What each symbol does to the states:
v: FC->ZT, MF->ZP, JF->HQ, PB->CT, LJ->GD, CJ->GZ, HQ->CN, CL->JR, NF->CC, HC->HF, CT->HC, HP->PR, DJ->TZ, JP->LJ, BT->RJ, JR->QC, BZ->CD, CZ->QP, JH->QJ, HD->QS, HJ->DJ, HS->MS, PM->DP, GD->PJ, ZT->NF, PF->TM, QJ->BQ, PP->NG, ZP->LQ, BG->JH, QS->CJ, PR->JN, JG->RL, TR->PM, JN->LT, SB->JF, QC->GQ, MS->JG, CD->GP, RQ->BT, RJ->GN, NG->CZ, BN->MF, DP->NB, MR->PF, PG->HJ, FJ->BZ, NJ->MR
u: PJ->ZP, MF->JP, HF->NF, JF->BG, LJ->BN, CJ->JR, HQ->JH, NF->CT, HC->ZT, CT->FC, DJ->BT, LQ->GD, BT->PG, TM->CZ, JR->HD, QP->PF, BZ->HS, CZ->MR, GZ->QC, LT->DP, JH->SB, HJ->RQ, TZ->RJ, GQ->CJ, PM->HP, GD->MF, ZT->PB, PF->NG, NB->JN, QJ->JF, ZP->LJ, GN->DJ, QS->CL, PR->TR, GP->JG, CN->QJ, JG->BZ, JN->PM, RL->CD, BQ->HQ, QC->QS, MS->FJ, CD->MS, CC->HC, RJ->HJ, NG->NJ, DP->PR, MR->PP
m: FC->HD, PJ->LT, MF->PM, HF->GQ, JF->NG, PB->CL, LJ->PR, CJ->HC, HQ->CZ, CL->FC, NF->CJ, HC->QC, CT->JR, HP->BN, DJ->JG, LQ->NB, JP->HP, BT->BZ, TM->CN, JR->ZT, QP->BQ, BZ->HJ, CZ->QJ, GZ->HF, LT->LQ, JH->MR, HD->PB, HJ->MS, TZ->RL, HS->RQ, GQ->CC, PM->LJ, GD->JN, ZT->QS, PF->HQ, NB->PJ, QJ->PF, PP->BG, ZP->DP, BG->NJ, GN->GP, QS->CT, PR->MF, GP->TZ, CN->QP, JG->RJ, TR->JP, JN->ZP, SB->PP, RL->GN, BQ->TM, QC->NF, MS->BT, CD->DJ, RQ->FJ, CC->GZ, RJ->CD, NG->JH, BN->TR, DP->GD, MR->JF, PG->HS, FJ->PG, NJ->SB
b: FC->HS, PJ->BQ, MF->JF, HF->GP, JF->QS, PB->FJ, LJ->JH, CJ->RJ, HQ->CJ, CL->PG, NF->JG, HC->CD, CT->BZ, HP->NJ, DJ->GD, LQ->CN, JP->BG, BT->MF, TM->CC, JR->HJ, QP->HF, BZ->PM, CZ->HC, GZ->GN, LT->TM, JH->JR, HD->RQ, HJ->LJ, TZ->PJ, HS->HP, GQ->TZ, PM->NG, GD->QJ, ZT->MS, PF->NF, NB->QP, QJ->QC, PP->PB, ZP->HQ, BG->CL, GN->LQ, QS->BT, PR->MR, GP->NB, CN->GZ, JG->JN, TR->PP, JN->PF, SB->HD, RL->LT, BQ->GQ, QC->DJ, MS->PR, CD->DP, RQ->BN, CC->RL, RJ->ZP, NG->CT, BN->SB, DP->CZ, MR->ZT, PG->JP, FJ->TR, NJ->FC
x: PJ->GD, MF->BN, HF->HC, JF->SB, LJ->JP, CJ->QS, HQ->JF, NF->ZT, HC->CT, CT->PB, DJ->HJ, LQ->ZP, BT->RQ, TM->PF, JR->CL, QP->CZ, BZ->FJ, CZ->NG, GZ->CJ, LT->JN, JH->BG, HJ->PG, TZ->DJ, GQ->QC, PM->TR, GD->LJ, ZT->FC, PF->MR, NB->DP, QJ->JH, ZP->MF, GN->RJ, QS->HD, PR->HP, GP->CD, CN->HQ, JG->MS, JN->PR, RL->JG, BQ->QJ, QC->JR, MS->HS, CD->BZ, CC->NF, RJ->BT, NG->PP, DP->PM, MR->NJ
k: FC->CL, PJ->NB, MF->PR, HF->GZ, JF->MR, PB->HD, LJ->PM, CJ->NF, HQ->PF, CL->PB, NF->QC, HC->CJ, CT->QS, HP->JP, DJ->CD, LQ->LT, JP->TR, BT->MS, TM->BQ, JR->CT, QP->CN, BZ->BT, CZ->HQ, GZ->CC, LT->PJ, JH->NG, HD->FC, HJ->BZ, TZ->GP, HS->PG, GQ->HF, PM->MF, GD->DP, ZT->JR, PF->QJ, NB->LQ, QJ->CZ, PP->SB, ZP->JN, BG->PP, GN->RL, QS->ZT, PR->LJ, GP->GN, CN->TM, JG->DJ, TR->BN, JN->GD, SB->NJ, RL->TZ, BQ->QP, QC->HC, MS->HJ, CD->RJ, RQ->HS, CC->GQ, RJ->JG, NG->JF, BN->HP, DP->ZP, MR->JH, PG->FJ, FJ->RQ, NJ->BG

In the rows, zero is written as 23.

The rows follow the links: the fewer symbols apart two states are, the more alike their rows tend to be.

Row, then state:
24	19	16	28	35	32	18	18	25	27	16	8	26	27	27	27	32	23	41	14	27	34	28	21	22	21	26	29	19	26	25	20	28	22	29	15	29	14	20	15	25	20	22	19	22	10	27	19	30	20	36	29	25	24	26	31	19	20: LJ
16	26	21	13	21	11	17	23	32	22	32	24	14	14	32	29	14	22	8	16	23	30	23	32	29	19	19	32	27	27	27	28	27	24	21	31	20	24	16	24	28	21	23	19	25	23	19	18	16	29	15	32	16	18	22	25	32	24: RL
28	28	25	26	21	27	13	32	18	22	17	23	16	34	17	28	28	22	31	28	33	24	28	27	21	26	31	23	34	25	20	20	23	21	36	18	38	32	22	23	29	26	20	25	33	20	29	41	27	11	18	16	23	28	28	29	25	21: MF
17	25	20	18	24	13	15	29	31	25	20	21	17	6	36	34	17	19	20	17	28	38	28	27	34	13	23	35	25	32	29	25	32	21	26	27	23	29	17	26	28	26	18	20	26	15	21	24	15	18	21	34	16	26	30	22	24	22: LT
28	33	26	31	21	24	26	32	25	29	19	36	33	18	18	17	19	16	29	26	22	20	26	6	25	30	23	23	22	36	25	22	22	14	17	16	27	34	26	28	26	25	31	26	26	26	18	21	28	26	29	23	29	38	22	18	13	30: CZ
24	14	23	25	27	31	35	10	16	25	24	17	30	32	21	19	32	28	26	24	17	16	14	27	22	25	21	13	17	9	24	22	20	31	22	28	16	8	30	23	14	20	25	24	13	27	27	14	26	25	30	21	24	14	26	24	20	21: CL
20	23	25	23	26	18	10	23	31	28	13	14	15	17	32	36	28	17	25	18	29	36	28	37	25	16	31	32	27	35	23	25	31	17	29	22	28	26	15	17	31	24	17	18	30	17	25	26	15	11	25	30	20	24	27	33	19	19: JN
27	27	26	20	22	19	17	28	21	13	33	23	11	39	14	27	24	29	19	25	27	16	22	32	14	29	25	20	31	13	19	23	19	28	33	19	31	24	23	22	32	18	22	29	31	29	27	35	26	24	15	16	21	18	14	31	37	21: BT
18	27	30	25	14	7	21	27	19	24	30	34	21	21	20	22	20	22	9	35	18	16	18	32	21	32	23	17	26	24	23	28	20	20	13	27	19	26	23	27	26	25	24	29	34	38	20	30	16	26	17	15	27	28	15	21	21	30: CJ
27	29	14	20	24	18	17	32	24	23	26	33	26	10	30	23	15	24	27	14	27	32	37	2	32	24	21	37	23	33	27	24	22	18	23	17	29	31	17	27	26	22	24	21	23	16	24	24	27	23	21	23	25	32	27	23	35	31: NB
27	26	34	37	13	28	27	29	19	24	20	29	22	27	18	23	24	20	27	39	25	17	21	28	19	26	26	14	32	27	18	21	25	20	29	27	27	38	27	22	26	32	27	28	30	28	26	33	23	15	19	16	25	33	27	19	14	19: JF
21	28	24	25	20	21	27	24	34	30	19	26	30	3	34	22	19	16	23	22	18	31	27	14	32	17	21	29	17	38	29	24	24	17	17	25	21	28	22	27	21	26	26	17	17	21	16	12	20	29	30	34	23	31	27	18	13	26: BQ
25	17	29	33	20	37	32	17	19	26	16	18	24	31	23	19	29	17	29	32	24	26	17	39	21	16	27	13	27	16	16	22	34	25	29	34	20	23	29	20	20	30	20	25	17	23	27	24	26	14	27	22	20	17	32	21	12	14: NJ

Each walk starts at a row. The symbols on each line, taken left to right, move it on to the next state.
Each answer is a row, close to the row of the state it stands for.
---
26	14	17	25	33	40	24	16	19	25	17	13	29	33	24	25	30	26	38	17	28	30	25	21	23	17	26	23	21	18	21	16	28	24	31	20	26	19	24	19	18	22	20	20	15	14	31	21	30	16	32	26	23	17	31	26	25	19
b m b v m	24	23	32	29	17	15	26	24	15	23	29	30	18	32	14	19	24	26	15	36	20	8	17	37	17	32	23	13	27	17	24	28	20	24	18	27	18	27	27	24	24	27	26	28	33	40	24	34	21	22	16	11	27	22	13	21	24	25
b v k u u k m v b	22	19	27	26	25	25	15	18	23	26	15	11	18	26	25	32	31	23	28	23	32	34	25	37	19	18	32	26	28	25	23	24	31	21	34	25	33	20	18	16	26	26	15	19	30	18	27	30	22	10	26	25	19	22	32	29	17	13
---
21	12	29	26	23	29	32	12	16	21	22	16	22	34	23	21	29	30	20	34	20	16	11	40	21	23	24	13	22	8	20	26	29	29	24	32	15	12	29	20	17	26	20	25	19	29	27	25	20	23	26	20	22	12	25	22	20	18
v v b m b m m	26	24	19	20	35	23	14	23	31	30	14	13	27	14	29	30	27	19	33	13	25	41	32	17	29	19	26	33	18	32	29	22	22	17	25	13	27	18	17	19	23	21	24	17	23	14	21	18	26	22	34	31	25	27	27	30	17	22
k x k b x b b k	21	16	24	20	28	33	23	17	20	18	28	12	18	37	24	30	30	28	21	23	25	23	18	40	15	19	25	19	30	9	21	21	26	33	32	29	23	16	23	16	23	21	18	24	17	23	29	27	24	21	18	22	20	9	26	29	29	13
---
24	16	26	28	30	32	24	19	19	23	16	14	20	31	26	29	30	23	32	23	31	30	23	37	24	17	27	21	27	15	18	22	33	29	36	27	27	23	24	18	20	27	16	20	21	15	30	29	22	12	23	24	19	14	34	27	24	13
k b k b b m	21	17	17	18	35	36	26	15	24	20	25	11	28	39	23	24	32	30	27	17	28	23	20	24	18	20	25	21	19	9	22	20	22	32	28	22	19	12	25	20	18	17	23	23	13	18	26	21	30	26	27	25	25	10	24	27	30	20
b k k m k	26	20	23	28	23	34	22	28	12	14	22	23	24	37	18	26	27	26	33	29	32	23	23	25	21	22	30	19	30	14	16	20	30	27	38	21	27	30	23	22	22	26	18	27	24	18	36	38	27	8	18	18	23	19	31	24	31	19
---
21	25	15	18	29	16	16	27	29	29	18	22	26	6	34	24	18	23	25	14	25	38	32	14	34	17	23	34	20	33	27	25	27	21	20	20	23	23	17	25	23	20	23	20	20	12	21	16	24	23	28	32	21	26	27	26	26	26
m u k k m m v b	28	32	21	27	18	21	28	32	27	25	22	35	29	9	30	19	14	17	24	22	21	24	27	5	33	23	21	25	21	37	24	22	24	19	18	23	22	36	22	32	22	27	30	27	20	23	18	17	25	28	24	27	24	31	27	14	23	31
x k b v b x	20	31	25	15	20	11	14	32	28	16	33	28	12	30	21	28	21	23	14	22	25	20	25	29	17	26	22	26	34	23	27	27	18	25	23	19	28	25	18	25	37	18	23	25	34	29	24	35	20	28	11	17	22	21	13	27	37	26
---
27	31	24	25	22	16	8	36	22	21	20	28	16	21	21	29	19	21	25	26	33	30	34	22	24	23	29	29	31	31	22	24	26	17	28	16	33	35	18	24	31	24	20	22	37	19	26	37	20	13	14	20	27	33	24	26	25	26
k k v k x	28	28	15	22	29	24	14	33	23	23	19	28	26	21	22	22	21	22	33	21	26	30	36	3	25	29	25	33	22	32	25	18	18	13	26	10	38	29	18	26	27	17	26	21	27	18	24	27	35	21	25	23	28	33	22	28	27	30
m b m k m k	24	25	26	31	28	28	27	19	32	30	12	22	31	10	27	23	24	15	31	23	19	30	25	17	27	23	23	26	18	37	25	19	21	18	17	23	20	21	25	22	22	23	29	19	21	21	13	10	24	27	36	34	26	30	24	21	2	21
---
31	20	16	26	31	39	26	25	11	17	20	23	31	36	20	20	26	29	40	24	27	25	26	12	23	26	28	21	22	15	19	19	23	26	35	15	32	24	25	23	19	21	21	25	17	17	35	29	36	17	25	15	27	20	28	24	29	21
m b b b b b v	27	21	25	33	26	35	32	17	24	33	10	18	35	22	22	21	30	18	36	28	20	25	19	23	18	23	24	20	13	29	23	18	24	23	23	23	25	20	26	20	19	23	26	19	17	22	21	14	28	24	35	29	28	26	29	21	3	22
k u v m v	27	33	31	34	12	18	24	32	21	25	21	38	22	17	20	21	18	14	20	36	22	22	24	27	21	23	27	18	29	35	21	23	23	15	22	27	30	40	25	27	27	31	25	26	34	28	20	30	20	18	18	18	20	35	26	15	14	24
---
23	28	22	20	18	11	13	34	27	21	26	33	14	7	30	28	12	20	19	23	29	30	31	17	33	21	23	32	32	31	23	29	28	15	26	23	27	38	18	27	27	27	19	24	30	19	28	33	19	17	16	24	22	28	28	23	33	28
m m x k b m u m	31	27	26	35	24	34	32	27	19	24	17	31	32	28	13	13	22	18	37	31	20	19	26	9	19	30	24	17	18	30	20	19	21	19	23	17	28	29	26	26	22	26	29	26	24	24	21	25	34	20	29	14	29	31	26	19	13	28
u v v m u u	29	22	33	35	18	38	33	24	13	18	22	28	27	35	21	20	27	23	30	38	25	17	18	28	20	23	26	9	29	15	16	22	31	25	32	31	25	32	31	23	19	31	21	28	19	26	31	32	26	12	21	13	21	25	33	18	20	18
